Here is a tiny trained network, its code and every weight. The questions are about switching its units off for an input and a target symbol, where a switched-off unit gives its printed mean instead of its output.

import numpy as np


def w(rows, s, z=0):
    codes = np.array(rows[::2]) - 128.0
    scale = np.full(codes.shape[1], s)
    scale[-1] = z or s
    return codes * scale


def f(y):
    return y / 2 * (1 + np.tanh(0.7978845608 * (y + 0.044715 * y**3)))


def softmax(a):
    e = np.exp(a - a.max(-1, keepdims=True))
    return e / e.sum(-1, keepdims=True)


def log_softmax(a):
    a = a - a.max(-1, keepdims=True)
    return a - np.log(np.exp(a).sum(-1, keepdims=True))


def net(x, mask):
    ids = ['αβγδεζηθμπσφω'.index(c) for c in x.split()]
    T = len(ids)
    res = E[ids] + P[:T]
    r = res
    for j in range(3):
        rows = slice(4 * j, 4 * j + 4)
        q, k, v = (r @ M[0][rows].T for M in (Q, K, V))
        z = softmax(np.where(np.tri(T) > 0, q @ k.T / 4**0.5, -1e9)) @ v
        o = O[0][rows]
        res = res + np.where(mask[j], z, o[:, -1]) @ o[:, :-1]
    y = f(res @ A[0][:, :-1].T + A[0][:, -1])
    res = res + np.where(mask[3:15], y, B[0][:, -1]) @ B[0][:, :-1]
    return log_softmax(res[-1] @ U[:, :-1].T + U[:, -1])


Q, K, V, O, A, B = {}, {}, {}, {}, {}, {}
E = w([
[63,47,144,10,124,23,172,122,34,94],'α',
[161,176,91,62,128,98,171,109,111,134],'β',
[65,96,107,144,162,104,24,90,212,217],'γ',
[226,205,113,77,171,135,173,129,112,181],'δ',
[178,190,215,81,143,118,169,107,146,141],'ε',
[131,199,194,37,147,137,100,141,144,191],'ζ',
[177,61,184,130,194,33,56,72,85,18],'η',
[134,134,120,53,121,73,155,167,209,187],'θ',
[144,48,169,184,44,99,210,145,110,182],'μ',
[251,218,86,158,163,155,130,169,214,184],'π',
[187,121,62,109,127,85,230,84,216,49],'σ',
[114,160,178,35,31,159,99,222,123,122],'φ',
[132,157,85,172,137,146,193,230,30,130],'ω',
],0.02)
P = w([
[177,169,101,126,88,85,153,6,107,189],'0',
[180,165,129,114,101,86,158,52,126,190],'1',
[181,164,149,116,107,85,155,90,132,173],'2',
[180,152,149,109,121,97,164,111,124,166],'3',
[180,146,153,106,128,114,173,131,124,162],'4',
[179,135,154,103,141,127,178,140,123,148],'5',
[181,122,155,102,146,142,182,152,126,144],'6',
[171,115,161,100,149,160,175,167,137,144],'7',
[169,99,155,93,155,171,184,179,127,135],'8',
[164,71,150,81,167,175,193,182,113,114],'9',
[173,69,174,89,164,193,177,206,123,112],'10',
[159,62,177,87,174,200,168,217,135,119],'11',
[160,47,170,77,183,214,179,219,130,116],'12',
],0.014)
Q[0] = w([
[181,121,174,72,198,88,191,116,180,139],'h0',
[105,102,80,151,105,128,65,85,69,103],'h0',
[178,138,100,51,150,47,179,190,189,182],'h0',
[180,152,137,89,70,143,194,195,139,128],'h0',
[2,49,129,166,87,139,52,65,79,94],'h1',
[117,92,126,153,114,77,55,127,104,113],'h1',
[214,111,102,52,156,106,120,160,171,127],'h1',
[122,108,76,58,114,112,155,150,164,205],'h1',
[128,127,165,164,41,96,165,93,147,145],'h2',
[93,88,159,86,191,103,134,108,120,126],'h2',
[242,40,225,44,193,46,131,169,131,228],'h2',
[152,115,167,98,158,142,178,128,135,223],'h2',
],0.0098)
K[0] = w([
[91,3,174,140,161,148,97,210,140,134],'h0',
[125,238,184,85,159,62,151,97,124,156],'h0',
[107,53,179,117,165,176,97,201,98,92],'h0',
[63,90,122,151,127,164,80,156,52,143],'h0',
[178,199,127,99,118,103,141,72,142,151],'h1',
[221,172,126,41,135,118,125,69,108,122],'h1',
[75,54,175,116,150,148,49,191,125,55],'h1',
[111,82,152,152,136,208,185,185,168,168],'h1',
[166,156,55,149,95,134,91,156,111,100],'h2',
[200,84,185,171,143,212,121,137,163,123],'h2',
[135,25,104,109,171,254,156,237,174,64],'h2',
[118,118,203,191,171,211,141,164,190,42],'h2',
],0.0091)
V[0] = w([
[112,158,211,136,114,157,74,100,127,75],'h0',
[70,133,128,117,190,75,162,84,146,75],'h0',
[106,104,135,51,79,81,136,163,189,127],'h0',
[87,134,75,95,112,136,124,174,115,132],'h0',
[135,114,168,150,59,96,120,181,68,137],'h1',
[91,119,108,172,113,151,89,169,140,130],'h1',
[144,170,199,141,92,185,171,105,124,113],'h1',
[159,220,78,67,162,143,98,131,72,73],'h1',
[70,141,174,44,142,110,82,143,100,100],'h2',
[82,108,136,103,10,116,176,133,156,57],'h2',
[144,164,49,120,130,180,142,174,184,113],'h2',
[164,136,127,90,102,109,104,78,180,75],'h2',
],0.011)
O[0] = w([
[116,153,201,114,151,169,114,76,86,117,57],'h0',
[145,103,97,66,163,118,159,74,173,107,86],'h0',
[164,118,148,88,104,154,85,73,191,191,221],'h0',
[104,224,113,121,65,145,180,159,155,194,86],'h0',
[55,132,177,151,128,159,162,156,170,176,253],'h1',
[89,162,125,137,107,100,45,111,145,103,2],'h1',
[126,57,143,217,124,175,86,57,145,101,169],'h1',
[105,156,46,110,129,176,151,108,125,115,83],'h1',
[100,137,126,71,121,115,157,1,50,147,61],'h2',
[118,103,159,189,86,63,160,118,212,61,116],'h2',
[178,174,82,127,128,149,94,96,191,112,180],'h2',
[145,58,117,76,76,173,131,183,100,42,150],'h2',
],0.0087,0.0077)
A[0] = w([
[143,39,123,173,127,94,191,37,126,183,239],'n0',
[124,118,176,193,62,108,151,134,201,87,88],'n1',
[32,154,145,158,59,141,95,75,104,165,86],'n2',
[109,132,166,87,140,124,144,125,2,242,171],'n3',
[93,92,111,81,202,90,48,86,51,228,175],'n4',
[152,240,194,70,43,97,140,206,110,46,174],'n5',
[159,99,135,14,133,107,26,131,140,75,132],'n6',
[52,220,164,50,241,110,18,164,232,44,252],'n7',
[221,113,134,176,98,198,200,155,95,94,149],'n8',
[56,138,113,86,68,124,222,210,95,175,158],'n9',
[252,156,138,94,157,101,98,36,183,147,80],'n10',
[204,165,164,88,168,43,87,127,149,146,68],'n11',
],0.0059,0.0034)
B[0] = w([
[95,184,161,137,183,90,102,155,118,105,242],'n0',
[118,187,71,56,177,175,43,137,67,171,242],'n1',
[203,81,113,154,174,117,100,170,146,170,165],'n2',
[100,192,113,159,203,143,87,183,209,101,220],'n3',
[99,153,42,105,109,145,167,168,127,109,201],'n4',
[56,102,33,180,194,182,112,103,136,64,192],'n5',
[42,126,76,169,83,184,153,118,104,110,223],'n6',
[168,135,121,195,74,139,175,132,109,96,190],'n7',
[127,132,176,68,89,63,61,87,162,140,248],'n8',
[172,163,129,151,122,107,114,50,139,95,219],'n9',
[67,72,102,118,75,179,126,93,116,86,251],'n10',
[122,53,150,171,151,107,134,84,166,254,207],'n11',
],0.0066,0.011)
U = w([
[92,73,140,63,55,99,204,180,165,215,129],'α',
[199,139,120,92,34,56,105,134,83,177,173],'β',
[84,90,41,248,150,79,99,109,182,181,208],'γ',
[248,64,118,136,57,172,146,210,48,215,115],'δ',
[132,130,171,125,71,100,2,21,138,153,215],'ε',
[116,122,142,82,149,141,111,183,114,144,56],'ζ',
[184,67,152,145,170,156,169,130,122,134,255],'η',
[106,87,83,101,39,56,93,159,112,229,40],'θ',
[147,71,176,134,139,58,87,207,169,181,51],'μ',
[206,131,76,89,131,73,49,135,105,200,21],'π',
[142,81,150,129,49,102,87,201,207,91,36],'σ',
[108,193,149,89,66,143,37,92,131,175,171],'φ',
[152,195,118,163,94,59,146,181,170,117,136],'ω',
],0.0049,0.0042)

Each question gives the input, a string of symbols that net reads in full, and the target symbol t.
The units are the heads (4 rows each of Q, K, V and O) and the neurons (one row each of A and B). Each row of codes is followed by its name. A weight is (code - 128) times the scale printed after its matrix; where a second scale follows, it is the last column's (O, A, B and U).
mask holds one flag per unit, heads first, then neurons. A switched-off unit (its flag False) gives its mean, the last column of its rows in O or B, instead of its output. The means were averaged over made-up inputs and are rounded, as every weight is.
A unit's drop is (log p(t) with every unit on - log p(t) with that unit switched off) / (log p(t) with every unit on - log p(t) with every unit switched off).
The circuit of an input: a set's keep is (log p(t) with only the set's units on - log p(t) with every unit switched off) / (log p(t) with every unit on - log p(t) with every unit switched off). Starting from the 12 units with the biggest drops (on a tie, the unit counted first), units are removed one at a time, each time the one whose removal leaves the highest keep (on an exact tie, the one counted first), for as long as the keep stays at least 0.8.
circuit, biggest first: the units of the circuit, biggest drop first
top k neurons: the k neurons with the biggest drops, biggest first
heads that matter: for each layer, one digit per head in row order, 1 if its drop is at least 0.15 and else 0, layers parted by /
input ε δ μ ω δ β, target ω: top 2 neurons : n11, n10
input δ δ δ ε μ γ π, target δ: circuit, biggest first : h2, n3
input φ δ δ η ε β, target η: circuit, biggest first : h0
input ε δ α γ σ ε η ζ, target ζ: heads that matter : 101
input δ ζ γ γ μ ζ η θ η μ θ, target μ: circuit, biggest first : h1, n10
input ε β θ η ε α ω σ γ δ, target γ: top 3 neurons : n5, n11, n6
input φ ε ω δ θ α π α, target δ: heads that matter : 001
input π ε ζ γ μ ω α, target γ: heads that matter : 001
input ω σ ω α ζ, target α: heads that matter : 100
input φ γ δ η, target η: heads that matter : 100
input β ω η η ζ η δ δ, target ζ: circuit, biggest first : h2, h0, n3, n4
input ε π α π, target α: circuit, biggest first : h0, h1
input δ γ η η φ δ, target φ: heads that matter : 110
input ε η ζ ε δ σ μ γ α δ, target α: heads that matter : 100
input θ μ ε ε γ γ θ θ φ θ β, target ε: top neuron : n4
input δ δ γ η μ μ η, target μ: heads that matter : 001
input φ ε ε π η ζ η ω ω γ ε, target γ: top 2 neurons : n11, n5
input ε ε π φ ε ζ β ζ π φ, target φ: heads that matter : 100
input θ ω π η φ ζ φ π, target ε: heads that matter : 001
input η β ε, target η: heads that matter : 100
input θ γ γ η π η ε ε ε γ ε β φ, target ε: circuit, biggest first : h2
input η φ ε, target ε: circuit, biggest first : h2, h0
input ω μ ε ζ β δ γ ζ δ, target γ: heads that matter : 010
